Below are the code and all the weights of a small trained network. Each question names an input and a target symbol and asks about switching units off, where a switched-off unit gives its printed mean instead of its output.

import numpy as np


def w(rows, s, z=0):
    codes = np.array(rows[::2]) - 128.0
    scale = np.full(codes.shape[1], s)
    scale[-1] = z or s
    return codes * scale


def f(y):
    return y / 2 * (1 + np.tanh(0.7978845608 * (y + 0.044715 * y**3)))


def softmax(a):
    e = np.exp(a - a.max(-1, keepdims=True))
    return e / e.sum(-1, keepdims=True)


def log_softmax(a):
    a = a - a.max(-1, keepdims=True)
    return a - np.log(np.exp(a).sum(-1, keepdims=True))


def net(x, mask):
    ids = ['ΓΔΩαζημξπφψ'.index(c) for c in x.split()]
    T = len(ids)
    res = E[ids] + P[:T]
    u = 0
    for l in range(2):
        q, k, v = (res @ M[l].T for M in (Q, K, V))
        z = softmax(np.where(np.tri(T) > 0, q @ k.T / 4**0.5, -1e9)) @ v
        res = res + np.where(mask[u], z, O[l][:, -1]) @ O[l][:, :-1]
        u += 1
        y = f(res @ A[l][:, :-1].T + A[l][:, -1])
        res = res + np.where(mask[u : u + 12], y, B[l][:, -1]) @ B[l][:, :-1]
        u += 12
    return log_softmax(res[-1] @ U[:, :-1].T + U[:, -1])


Q, K, V, O, A, B = {}, {}, {}, {}, {}, {}
E = w([
[166,121,119,178,170,241,113,207],'Γ',
[85,70,48,69,121,209,122,195],'Δ',
[153,36,118,113,129,74,102,25],'Ω',
[179,213,181,160,153,224,168,136],'α',
[185,125,209,78,101,70,155,140],'ζ',
[9,180,82,208,80,55,134,144],'η',
[180,191,154,88,77,90,111,4],'μ',
[126,23,157,129,168,85,93,155],'ξ',
[125,144,44,53,62,185,203,63],'π',
[129,108,210,182,178,170,216,149],'φ',
[221,165,122,48,113,149,61,141],'ψ',
],0.0037)
P = w([
[158,175,77,146,195,34,164,140],'0',
[127,99,157,179,113,204,85,64],'1',
[113,72,147,146,70,198,99,82],'2',
[107,75,147,113,53,189,122,103],'3',
[95,64,141,93,39,184,136,123],'4',
[97,28,136,88,22,179,161,160],'5',
[87,57,146,56,5,198,148,177],'6',
],0.0017)
Q[0] = w([
[136,170,80,159,225,171,93,147],'L0H0',
[24,121,8,93,32,49,157,144],'L0H0',
[186,138,174,93,140,101,145,186],'L0H0',
[102,70,157,205,71,224,170,65],'L0H0',
],0.011)
K[0] = w([
[116,218,117,171,165,155,129,130],'L0H0',
[81,66,151,85,4,251,142,119],'L0H0',
[163,92,156,141,182,134,130,114],'L0H0',
[86,137,14,77,121,62,122,150],'L0H0',
],0.013)
V[0] = w([
[200,179,119,165,186,130,100,117],'L0H0',
[60,113,116,115,5,144,135,125],'L0H0',
[159,199,164,150,180,137,124,117],'L0H0',
[173,192,238,160,255,107,147,136],'L0H0',
],0.0059)
O[0] = w([
[222,153,51,198,113,103,119,161,62],'L0H0',
[2,134,190,78,99,194,58,71,251],'L0H0',
[181,200,113,191,204,102,125,103,64],'L0H0',
[219,170,145,234,251,80,188,90,2],'L0H0',
],0.0032,0.00068)
A[0] = w([
[148,132,139,146,93,141,115,78,200],'L0N0',
[189,181,53,135,127,197,95,196,136],'L0N1',
[104,114,143,107,59,112,132,161,128],'L0N2',
[200,184,168,81,77,121,108,107,179],'L0N3',
[151,130,184,169,120,193,157,119,207],'L0N4',
[154,166,74,103,110,104,139,70,145],'L0N5',
[164,63,159,110,94,134,104,131,246],'L0N6',
[130,144,145,126,124,132,151,152,92],'L0N7',
[68,150,110,149,121,126,130,136,148],'L0N8',
[121,115,77,83,100,215,185,116,158],'L0N9',
[127,166,137,156,170,134,197,146,68],'L0N10',
[9,164,89,219,55,97,138,142,208],'L0N11',
],0.012,0.0013)
B[0] = w([
[146,98,146,127,125,140,129,67,152],'L0N0',
[150,171,139,88,233,193,123,127,126],'L0N1',
[92,160,180,94,108,128,91,166,173],'L0N2',
[150,147,191,79,133,121,105,43,152],'L0N3',
[182,97,192,158,134,192,178,111,144],'L0N4',
[136,150,85,107,79,122,184,94,131],'L0N5',
[160,65,191,79,155,120,105,132,177],'L0N6',
[126,161,145,136,128,134,135,152,122],'L0N7',
[92,158,118,150,122,157,100,120,158],'L0N8',
[109,101,138,48,127,168,208,171,156],'L0N9',
[145,180,154,184,104,109,118,180,108],'L0N10',
[9,194,113,179,102,174,63,76,255],'L0N11',
],0.012,0.0039)
Q[1] = w([
[112,102,134,121,141,157,144,198],'L1H0',
[139,69,150,87,144,1,7,52],'L1H0',
[170,47,236,44,135,125,103,81],'L1H0',
[105,50,140,157,109,155,147,129],'L1H0',
],0.02)
K[1] = w([
[141,139,100,155,156,97,144,200],'L1H0',
[27,21,222,91,61,254,98,125],'L1H0',
[62,179,125,45,75,126,140,182],'L1H0',
[106,83,36,155,110,56,159,148],'L1H0',
],0.017)
V[1] = w([
[117,183,126,196,192,225,68,194],'L1H0',
[128,222,57,37,102,190,175,17],'L1H0',
[215,232,254,121,122,127,129,117],'L1H0',
[158,98,97,17,204,203,107,170],'L1H0',
],0.013)
O[1] = w([
[66,182,189,96,222,52,172,88,205],'L1H0',
[178,200,97,58,159,238,18,59,220],'L1H0',
[145,255,200,131,60,114,94,199,94],'L1H0',
[138,208,27,117,153,150,233,79,2],'L1H0',
],0.0091,0.0098)
A[1] = w([
[64,172,93,154,145,101,141,106,44],'L1N0',
[153,67,191,145,181,103,254,183,71],'L1N1',
[132,62,62,127,189,118,202,114,2],'L1N2',
[71,197,73,210,73,128,109,102,181],'L1N3',
[56,129,117,195,82,88,151,135,163],'L1N4',
[92,184,154,153,99,91,97,170,43],'L1N5',
[61,181,167,110,117,104,163,168,97],'L1N6',
[153,117,136,76,207,102,204,113,90],'L1N7',
[191,163,131,80,90,115,213,211,234],'L1N8',
[217,87,168,111,54,115,135,187,36],'L1N9',
[212,3,112,156,74,125,182,135,208],'L1N10',
[68,116,49,179,99,191,127,94,155],'L1N11',
],0.0085,0.0014)
B[1] = w([
[128,92,140,151,89,168,64,177,180],'L1N0',
[110,142,36,41,42,50,41,107,157],'L1N1',
[81,118,148,119,66,149,242,30,146],'L1N2',
[37,100,193,82,140,145,104,134,249],'L1N3',
[124,174,147,59,123,187,86,100,195],'L1N4',
[159,66,99,139,176,100,189,90,212],'L1N5',
[199,105,93,177,156,84,94,106,189],'L1N6',
[44,168,91,227,119,144,71,119,195],'L1N7',
[114,217,214,120,159,100,187,182,173],'L1N8',
[137,44,172,176,10,147,121,139,176],'L1N9',
[65,93,53,108,237,175,176,225,171],'L1N10',
[206,110,136,163,206,42,105,110,218],'L1N11',
],0.013,0.012)
U = w([
[122,181,71,215,129,94,88,172,63],'Γ',
[115,134,120,182,89,154,186,44,132],'Δ',
[147,78,79,159,205,178,170,191,120],'Ω',
[170,130,146,140,195,66,199,122,40],'α',
[103,112,206,214,68,118,185,191,164],'ζ',
[75,71,202,112,185,130,66,96,237],'η',
[153,126,105,129,25,213,72,113,5],'μ',
[72,118,74,59,87,129,137,153,68],'ξ',
[252,120,65,103,155,158,109,82,180],'π',
[181,119,110,103,85,48,120,106,15],'φ',
[129,211,167,48,156,195,174,143,148],'ψ',
],0.0029,0.0017)

Each question gives the input, a string of symbols that net reads in full, and the target symbol t.
The units are the heads (4 rows each of Q, K, V and O) and the neurons (one row each of A and B). Each row of codes is followed by its name. A weight is (code - 128) times the scale printed after its matrix; where a second scale follows, it is the last column's (O, A, B and U).
mask holds one flag per unit, layer by layer, with each layer's heads first. A switched-off unit (its flag False) gives its mean, the last column of its rows in O or B, instead of its output. The means were averaged over made-up inputs and are rounded, as every weight is.
A unit's drop is (log p(t) with every unit on - log p(t) with that unit switched off) / (log p(t) with every unit on - log p(t) with every unit switched off).
most important unit: the unit with the biggest drop
top k neurons: the k neurons with the biggest drops, biggest first
k most important neurons of layer l: the k neurons of layer l with the biggest drops, biggest first
drop when u is switched off: that unit's drop, to one decimal
input α ξ ξ Γ ψ ζ ψ, target ψ: 2 most important neurons of layer 0	(L0N9; L0N1)
input ζ ψ η η η ξ π, target ζ: 2 most important neurons of layer 1	(L1N9; L1N8)
input μ Γ η η η Δ, target μ: 3 most important neurons of layer 0	(L0N9; L0N11; L0N5)
input Δ ζ Ω Ω φ ψ, target Δ: 2 most important neurons of layer 1	(L1N2; L1N7)
input Ω η φ, target Ω: most important neuron of layer 1	(L1N10)
input ψ η η π Δ, target ψ: top 4 neurons	(L0N9; L0N1; L0N11; L1N8)
input φ ξ Ω ψ η η α, target φ: top 2 neurons	(L1N1; L0N10)
input Γ η α, target Γ: top 2 neurons	(L0N1; L1N7)
input ψ ζ ψ μ Δ, target ψ: 4 most important neurons of layer 0	(L0N1; L0N11; L0N9; L0N3)
input ξ η η α, target ξ: 2 most important neurons of layer 0	(L0N11; L0N4)
input α η ξ ζ η ξ α, target α: top 2 neurons	(L0N1; L0N10)
input ξ η η Ω φ, target ξ: top 3 neurons	(L1N1; L1N10; L0N11)
input Δ η η φ, target Δ: top 2 neurons	(L1N2; L0N11)
input η Δ ζ φ Ω, target Δ: most important neuron of layer 0	(L0N9)
input ψ ζ Γ η π, target ψ: 2 most important neurons of layer 0	(L0N9; L0N1)
input Ω ζ ζ Γ φ, target Ω: 2 most important neurons of layer 0	(L0N11; L0N4)
input φ ξ ζ ψ, target ψ: 4 most important neurons of layer 0	(L0N1; L0N11; L0N9; L0N3)
input φ η ψ ζ η η φ, target φ: 2 most important neurons of layer 1	(L1N1; L1N6)
input η ψ η ψ Δ ξ ξ, target Δ: top 2 neurons	(L0N9; L1N2)
input η ψ Ω ζ ζ π ξ, target π: top 2 neurons	(L0N9; L1N11)
input ζ η η Ω φ, target ζ: top 2 neurons	(L0N11; L1N9)
input α π φ ζ η π, target α: most important unit	L0N9
input φ η Γ, target φ: drop when L0N2 is switched off	0.0
